-2.50; -6.78
-2.00; -2.87
-1.21; -7.58
-5.72; -5.97
->
-2.50; -6.78
-2.00; -2.87

-2.51; -1.21
-5.36; -2.60
-4.72; -2.29
-5.88; -2.85
6.67; 3.23
->
-2.51; -1.21
-5.36; -2.60

-4.47; -3.35; 5.27; 0.24; 0.82
3.91; -4.93; -1.42; -3.41; 0.91
2.53; 7.08; 0.51; 3.33; -2.92
->
-4.47; -3.35
3.91; -4.93

-1.99; -5.75; -4.69
-8.83; 1.52; -5.72
->
-1.99; -5.75
-8.83; 1.52

2.50; -8.42; -2.18; 2.50
2.26; -7.92; -1.43; 2.26
->
2.50; -8.42
2.26; -7.92

-5.25; -6.68; -3.22; -3.09; -5.13
5.00; 9.04; 5.04; 5.99; 7.89
-0.53; -1.11; 0.22; -1.16; -0.66
1.44; 6.24; 2.80; 4.07; 5.09
->
-5.25; -6.68
5.00; 9.04

-2.91; -3.20; 4.42; 4.65
-2.90; -3.13; 3.62; 3.60
-0.52; -0.59; -1.26; -0.95
5.07; 4.92; -4.05; -3.64
7.48; 7.40; -7.34; -6.81
->
-2.91; -3.20
-2.90; -3.13
